Here is a tiny trained network, its code and every weight. The questions are about switching its units off for an input and a target symbol, where a switched-off unit gives its printed mean instead of its output.

import numpy as np


def w(rows, s, z=0):
    codes = np.array(rows[::2]) - 128.0
    scale = np.full(codes.shape[1], s)
    scale[-1] = z or s
    return codes * scale


def norm(h):
    return h / np.sqrt((h * h).mean(-1, keepdims=True) + 1e-5)


def f(y):
    return np.maximum(y, 0)


def softmax(a):
    e = np.exp(a - a.max(-1, keepdims=True))
    return e / e.sum(-1, keepdims=True)


def log_softmax(a):
    a = a - a.max(-1, keepdims=True)
    return a - np.log(np.exp(a).sum(-1, keepdims=True))


def net(x, mask):
    ids = ['ΛΣΨαβεζηθμξπφω'.index(c) for c in x.split()]
    T = len(ids)
    res = E[ids] + P[:T]
    u = 0
    for l in range(2):
        q, k, v = (norm(res) @ M[l].T for M in (Q, K, V))
        z = softmax(np.where(np.tri(T) > 0, q @ k.T / 4**0.5, -1e9)) @ v
        res = res + np.where(mask[u], z, O[l][:, -1]) @ O[l][:, :-1]
        u += 1
        y = f(norm(res) @ A[l][:, :-1].T + A[l][:, -1])
        res = res + np.where(mask[u : u + 4], y, B[l][:, -1]) @ B[l][:, :-1]
        u += 4
    return log_softmax(norm(res)[-1] @ U[:, :-1].T + U[:, -1])


Q, K, V, O, A, B = {}, {}, {}, {}, {}, {}
E = w([
[155,108,133,100,141,220,134,169],'Λ',
[86,161,136,185,150,110,76,108],'Σ',
[203,123,120,126,126,115,85,116],'Ψ',
[89,186,129,123,152,134,106,49],'α',
[146,65,84,173,74,120,105,170],'β',
[40,174,157,131,122,210,135,113],'ε',
[178,200,144,177,145,116,76,101],'ζ',
[195,139,151,144,143,133,63,142],'η',
[168,173,126,119,176,159,82,105],'θ',
[44,119,93,213,79,130,125,177],'μ',
[181,138,96,108,140,116,129,14],'ξ',
[78,42,250,91,212,35,149,203],'π',
[174,102,123,91,127,130,87,105],'φ',
[90,71,115,170,168,150,68,203],'ω',
],0.019)
P = w([
[247,175,203,246,189,190,235,2],'0',
[168,131,183,146,80,150,83,105],'1',
[159,126,162,126,89,144,82,117],'2',
[151,126,147,120,96,137,80,125],'3',
[147,130,136,113,99,131,80,132],'4',
[144,133,129,104,100,127,82,136],'5',
[140,135,124,104,100,123,85,147],'6',
[136,143,117,101,102,119,85,153],'7',
[129,148,113,96,101,114,85,156],'8',
[127,157,108,94,102,105,88,164],'9',
[123,166,107,95,96,102,93,170],'10',
[121,180,98,91,97,91,95,179],'11',
],0.01)
Q[0] = w([
[152,78,121,122,109,13,131,145],'0.h1',
[105,55,185,99,80,154,109,254],'0.h1',
[98,95,27,75,138,169,205,81],'0.h1',
[89,126,87,221,103,130,148,75],'0.h1',
],0.0078)
K[0] = w([
[154,70,78,127,111,75,136,154],'0.h1',
[112,45,241,116,156,81,228,179],'0.h1',
[99,132,51,34,44,253,119,87],'0.h1',
[78,155,123,183,78,78,175,115],'0.h1',
],0.0072)
V[0] = w([
[245,118,20,103,79,176,29,48],'0.h1',
[158,13,175,48,241,221,61,102],'0.h1',
[122,254,170,121,132,142,75,70],'0.h1',
[173,159,198,72,90,223,243,137],'0.h1',
],0.0053)
O[0] = w([
[72,143,108,136,65,120,27,16,137],'0.h1',
[75,226,134,170,168,80,106,198,144],'0.h1',
[179,65,196,188,151,19,74,225,203],'0.h1',
[105,198,193,95,1,99,167,151,6],'0.h1',
],0.0072,0.0025)
A[0] = w([
[218,56,120,42,125,114,114,203,205],'0.n1',
[169,122,155,86,158,162,203,128,2],'0.n2',
[142,187,151,175,183,211,143,42,78],'0.n3',
[118,188,176,117,117,140,254,204,151],'0.n4',
],0.0095,0.0027)
B[0] = w([
[117,151,164,162,110,132,160,100,226],'0.n1',
[205,105,103,110,127,122,193,178,141],'0.n2',
[149,89,140,113,88,237,130,5,187],'0.n3',
[89,170,79,145,165,83,93,131,255],'0.n4',
],0.017,0.0041)
Q[1] = w([
[133,201,217,234,138,145,77,40],'1.h1',
[201,34,51,21,2,173,166,64],'1.h1',
[193,32,68,94,172,143,183,183],'1.h1',
[201,223,103,118,250,117,121,92],'1.h1',
],0.0098)
K[1] = w([
[224,240,190,9,248,55,125,91],'1.h1',
[134,160,61,216,8,157,36,87],'1.h1',
[139,30,87,186,111,187,67,153],'1.h1',
[157,128,82,115,197,67,57,163],'1.h1',
],0.011)
V[1] = w([
[154,151,172,2,177,137,156,179],'1.h1',
[171,95,148,104,117,96,79,189],'1.h1',
[135,48,22,182,97,86,80,189],'1.h1',
[140,183,161,131,120,147,25,70],'1.h1',
],0.0086)
O[1] = w([
[159,46,177,113,59,149,131,108,1],'1.h1',
[74,132,115,103,93,124,135,186,97],'1.h1',
[37,223,61,173,118,12,80,200,142],'1.h1',
[124,158,98,192,149,100,195,76,235],'1.h1',
],0.011,0.0078)
A[1] = w([
[142,139,208,56,125,112,162,121,168],'1.n1',
[174,139,130,173,187,139,184,7,11],'1.n2',
[122,46,146,146,99,126,114,103,211],'1.n3',
[98,109,157,180,169,177,202,103,254],'1.n4',
],0.015,0.00089)
B[1] = w([
[106,190,97,99,102,96,127,50,134],'1.n1',
[139,168,183,224,180,200,117,92,254],'1.n2',
[97,132,57,163,156,111,209,155,138],'1.n3',
[224,93,228,129,85,200,124,3,187],'1.n4',
],0.013,0.018)
U = w([
[179,144,187,205,124,222,147,81,241],'Λ',
[100,210,74,191,164,67,100,140,158],'Σ',
[9,124,171,102,69,207,121,89,2],'Ψ',
[209,197,144,100,79,133,101,135,26],'α',
[227,88,114,161,78,81,96,121,63],'β',
[253,195,57,71,152,198,180,177,96],'ε',
[121,147,118,111,64,137,183,87,76],'ζ',
[81,64,114,123,107,100,143,47,66],'η',
[134,34,89,138,170,132,179,109,100],'θ',
[199,128,90,60,146,142,53,91,83],'μ',
[178,158,100,110,61,114,172,95,99],'ξ',
[124,70,205,86,154,53,195,123,225],'π',
[155,104,166,117,154,181,103,179,55],'φ',
[161,122,156,204,12,128,189,173,34],'ω',
],0.0066,0.0038)

Each question gives the input, a string of symbols that net reads in full, and the target symbol t.
The units are the heads (4 rows each of Q, K, V and O) and the neurons (one row each of A and B). Each row of codes is followed by its name. A weight is (code - 128) times the scale printed after its matrix; where a second scale follows, it is the last column's (O, A, B and U).
mask holds one flag per unit, layer by layer, with each layer's heads first. A switched-off unit (its flag False) gives its mean, the last column of its rows in O or B, instead of its output. The means were averaged over made-up inputs and are rounded, as every weight is.
A unit's drop is (log p(t) with every unit on - log p(t) with that unit switched off) / (log p(t) with every unit on - log p(t) with every unit switched off).
The circuit of an input: a set's keep is (log p(t) with only the set's units on - log p(t) with every unit switched off) / (log p(t) with every unit on - log p(t) with every unit switched off). Starting from all 10 units, units are removed one at a time, each time the one whose removal leaves the highest keep (on an exact tie, the one counted first), for as long as the keep stays at least 0.8.
units of the circuit, in order: the units of the circuit, biggest drop first
most important unit: the unit with the biggest drop
top k neurons: the k neurons with the biggest drops, biggest first
top k neurons in layer l: the k neurons of layer l with the biggest drops, biggest first
input μ ξ η μ ε μ μ ε, target Σ: top 3 neurons => (0.n4 0.n3 0.n1)
input η μ μ ω μ μ ω, target Σ: units of the circuit, in order => (0.h1 1.h1)
input Σ π ξ Λ Λ, target ε: units of the circuit, in order => (0.h1 1.n2 0.n2)
input ω Σ β β Σ Λ Σ Σ μ μ μ β, target Σ: top neuron => (0.n4)
input β ω β α ω π α ε, target Ψ: units of the circuit, in order => (1.h1 1.n2 1.n4)
input μ η ζ Σ φ ω ε α α ζ ε α, target Σ: units of the circuit, in order => (0.h1 0.n3 1.n4 1.h1)
input β π μ μ ξ μ Λ β ω μ Σ, target θ: top 4 neurons => (0.n2 1.n3 1.n2 1.n4)
input Ψ ω Λ μ ε μ Λ ε Σ Σ, target Σ: top 2 neurons => (0.n3 0.n1)
input Σ π ω ω β θ, target μ: top 4 neurons => (1.n2 1.n4 0.n2 0.n1)
input μ φ ξ ζ ω μ π μ Σ, target θ: top 2 neurons => (1.n3 1.n2)
input α Ψ ξ ω θ α θ ξ ω μ Ψ θ, target Σ: top 2 neurons in layer 0 => (0.n3 0.n1)
input μ μ ζ φ ξ μ θ ζ, target Σ: top 2 neurons => (1.n4 0.n1)
input μ Σ α Λ Σ θ Λ, target Σ: top 3 neurons => (0.n4 1.n4 0.n3)
input ω π μ μ ε, target Ψ: top 3 neurons => (1.n2 0.n4 1.n4)
input β Σ μ π, target π: most important unit => 1.n2
input μ η Λ ζ Λ, target Σ: top 2 neurons => (0.n4 0.n3)
input Λ ω ξ ω μ π ε μ μ θ, target μ: top 2 neurons in layer 0 => (0.n1 0.n4)
input ω Λ Σ μ β Ψ ω β Σ, target Σ: top 2 neurons in layer 0 => (0.n3 0.n1)
input π μ ξ ω ξ ω μ ζ β, target ω: top 2 neurons in layer 1 => (1.n2 1.n4)
input α ω ζ Σ ω φ μ Σ Λ Σ μ, target Σ: most important unit => 0.h1
